Here is a tiny trained network, its code and every weight. The questions are about switching its units off for an input and a target symbol, where a switched-off unit gives its printed mean instead of its output.

import numpy as np


def w(rows, s, z=0):
    codes = np.array(rows[::2]) - 128.0
    scale = np.full(codes.shape[1], s)
    scale[-1] = z or s
    return codes * scale


def f(y):
    return y / 2 * (1 + np.tanh(0.7978845608 * (y + 0.044715 * y**3)))


def softmax(a):
    e = np.exp(a - a.max(-1, keepdims=True))
    return e / e.sum(-1, keepdims=True)


def log_softmax(a):
    a = a - a.max(-1, keepdims=True)
    return a - np.log(np.exp(a).sum(-1, keepdims=True))


def net(x, mask):
    ids = ['βγεζηθπστω'.index(c) for c in x.split()]
    T = len(ids)
    res = E[ids] + P[:T]
    r = res
    for j in range(2):
        rows = slice(3 * j, 3 * j + 3)
        q, k, v = (r @ M[0][rows].T for M in (Q, K, V))
        z = softmax(np.where(np.tri(T) > 0, q @ k.T / 3**0.5, -1e9)) @ v
        o = O[0][rows]
        res = res + np.where(mask[j], z, o[:, -1]) @ o[:, :-1]
    y = f(res @ A[0][:, :-1].T + A[0][:, -1])
    res = res + np.where(mask[2:18], y, B[0][:, -1]) @ B[0][:, :-1]
    return log_softmax(res[-1] @ U[:, :-1].T + U[:, -1])


Q, K, V, O, A, B = {}, {}, {}, {}, {}, {}
E = w([
[77,167,168,96],'β',
[147,109,143,42],'γ',
[167,112,142,47],'ε',
[99,145,120,120],'ζ',
[145,126,75,137],'η',
[90,251,92,58],'θ',
[155,84,162,66],'π',
[93,145,120,127],'σ',
[94,157,162,134],'τ',
[170,79,161,83],'ω',
],0.018)
P = w([
[1,110,205,85],'0',
[136,156,162,98],'1',
[137,149,153,101],'2',
[152,162,190,133],'3',
[151,164,169,122],'4',
[159,170,185,139],'5',
[166,168,183,139],'6',
[152,156,158,122],'7',
[147,152,142,115],'8',
[152,158,153,130],'9',
[152,158,152,132],'10',
],0.011)
Q[0] = w([
[112,214,56,125],'head 1',
[60,134,85,79],'head 1',
[28,49,165,208],'head 1',
[168,82,92,128],'head 2',
[81,124,57,180],'head 2',
[155,163,168,12],'head 2',
],0.011)
K[0] = w([
[163,110,34,143],'head 1',
[110,163,122,130],'head 1',
[167,245,160,90],'head 1',
[127,88,121,130],'head 2',
[155,163,92,195],'head 2',
[77,121,208,37],'head 2',
],0.012)
V[0] = w([
[116,119,92,104],'head 1',
[101,68,110,164],'head 1',
[61,137,82,179],'head 1',
[173,195,72,152],'head 2',
[254,114,118,169],'head 2',
[173,180,99,179],'head 2',
],0.0099)
O[0] = w([
[104,133,156,165,137],'head 1',
[185,86,86,123,91],'head 1',
[207,171,157,157,73],'head 1',
[180,196,192,167,31],'head 2',
[255,150,113,97,3],'head 2',
[148,179,132,23,14],'head 2',
],0.0088,0.0062)
A[0] = w([
[173,84,146,59,179],'neuron 1',
[98,184,102,146,49],'neuron 2',
[83,106,142,114,145],'neuron 3',
[97,121,174,127,135],'neuron 4',
[250,145,66,189,255],'neuron 5',
[132,162,118,157,162],'neuron 6',
[231,146,91,117,137],'neuron 7',
[104,176,99,141,67],'neuron 8',
[191,94,142,95,110],'neuron 9',
[77,174,126,124,209],'neuron 10',
[121,200,77,92,57],'neuron 11',
[155,83,171,61,213],'neuron 12',
[116,110,73,148,95],'neuron 13',
[138,188,115,74,65],'neuron 14',
[127,110,54,169,233],'neuron 15',
[111,137,94,128,117],'neuron 16',
],0.019,0.0067)
B[0] = w([
[183,134,152,159,156],'neuron 1',
[154,81,100,109,154],'neuron 2',
[146,145,99,122,253],'neuron 3',
[138,180,84,125,206],'neuron 4',
[129,137,120,32,186],'neuron 5',
[83,61,149,75,146],'neuron 6',
[165,116,6,105,156],'neuron 7',
[129,80,83,124,149],'neuron 8',
[131,126,162,167,138],'neuron 9',
[135,173,165,160,236],'neuron 10',
[180,82,99,137,150],'neuron 11',
[170,122,60,153,176],'neuron 12',
[135,96,145,168,163],'neuron 13',
[178,147,122,164,139],'neuron 14',
[86,109,225,142,205],'neuron 15',
[130,96,135,125,150],'neuron 16',
],0.011,0.013)
U = w([
[113,184,244,192,176],'β',
[89,135,195,97,253],'γ',
[108,119,131,79,223],'ε',
[155,137,73,78,78],'ζ',
[245,164,145,167,128],'η',
[142,176,82,150,102],'θ',
[92,66,122,147,84],'π',
[159,125,100,149,136],'σ',
[139,119,112,136,52],'τ',
[130,66,103,142,72],'ω',
],0.012,0.0064)

Each question gives the input, a string of symbols that net reads in full, and the target symbol t.
The units are the heads (3 rows each of Q, K, V and O) and the neurons (one row each of A and B). Each row of codes is followed by its name. A weight is (code - 128) times the scale printed after its matrix; where a second scale follows, it is the last column's (O, A, B and U).
mask holds one flag per unit, heads first, then neurons. A switched-off unit (its flag False) gives its mean, the last column of its rows in O or B, instead of its output. The means were averaged over made-up inputs and are rounded, as every weight is.
A unit's drop is (log p(t) with every unit on - log p(t) with that unit switched off) / (log p(t) with every unit on - log p(t) with every unit switched off).
The circuit of an input: a set's keep is (log p(t) with only the set's units on - log p(t) with every unit switched off) / (log p(t) with every unit on - log p(t) with every unit switched off). Starting from the 12 units with the biggest drops (on a tie, the unit counted first), units are removed one at a time, each time the one whose removal leaves the highest keep (on an exact tie, the one counted first), for as long as the keep stays at least 0.8.
units of the circuit, in order: the units of the circuit, biggest drop first
unit that matters most: the unit with the biggest drop
k most important neurons: the k neurons with the biggest drops, biggest first
which heads matter: for each layer, one digit per head in row order, 1 if its drop is at least 0.15 and else 0, layers parted by /
drop when u is switched off: that unit's drop, to one decimal
input θ σ θ η, target β: units of the circuit, in order	[neuron 5; neuron 7; neuron 12]
input η π σ η θ π ε η γ, target η: units of the circuit, in order	[neuron 1; head 2]
input η π η π, target η: units of the circuit, in order	[neuron 1; head 2]
input θ τ η ω η σ η θ γ ω, target θ: 2 most important neurons	[neuron 15; neuron 4]
input η τ η ε τ η η π ω, target η: units of the circuit, in order	[head 2; neuron 1]
input η θ η ε π η σ η ω π γ, target η: units of the circuit, in order	[head 2; neuron 1]
input η η θ η γ θ π θ, target η: most important neuron	[neuron 14]
input η π π η η β ε η η ζ, target β: units of the circuit, in order	[neuron 7; neuron 10]
input π η β π θ, target π: units of the circuit, in order	[head 2; neuron 8]
input ω η π, target ω: units of the circuit, in order	[head 2; neuron 12]
input η π η η θ η θ η ω, target η: units of the circuit, in order	[neuron 1; head 2]
input θ ω ω π, target θ: 2 most important neurons	[neuron 4; neuron 15]
input γ ζ η η η η η σ β, target β: units of the circuit, in order	[neuron 10; neuron 5]
input θ ω η η ζ θ η ε, target θ: 3 most important neurons	[neuron 15; neuron 4; neuron 3]
input ω ε β ζ σ, target β: 4 most important neurons	[neuron 10; neuron 5; neuron 7; neuron 12]
input η β θ η, target γ: unit that matters most	head 1
input β η σ η η ω ε η ε ε, target β: which heads matter	01
input ζ θ η θ τ η, target γ: 2 most important neurons	[neuron 12; neuron 3]
input η β π ε θ θ θ η π η ε, target η: 2 most important neurons	[neuron 1; neuron 12]
input θ γ π γ, target θ: 4 most important neurons	[neuron 15; neuron 4; neuron 3; neuron 12]
input θ θ π σ γ, target θ: unit that matters most	neuron 15
input π ε η η θ γ, target π: drop when neuron 13 is switched off	0.1
input β π η β η π η η π, target β: drop when head 2 is switched off	2.2
input π π π η η π θ, target π: drop when neuron 8 is switched off	0.4
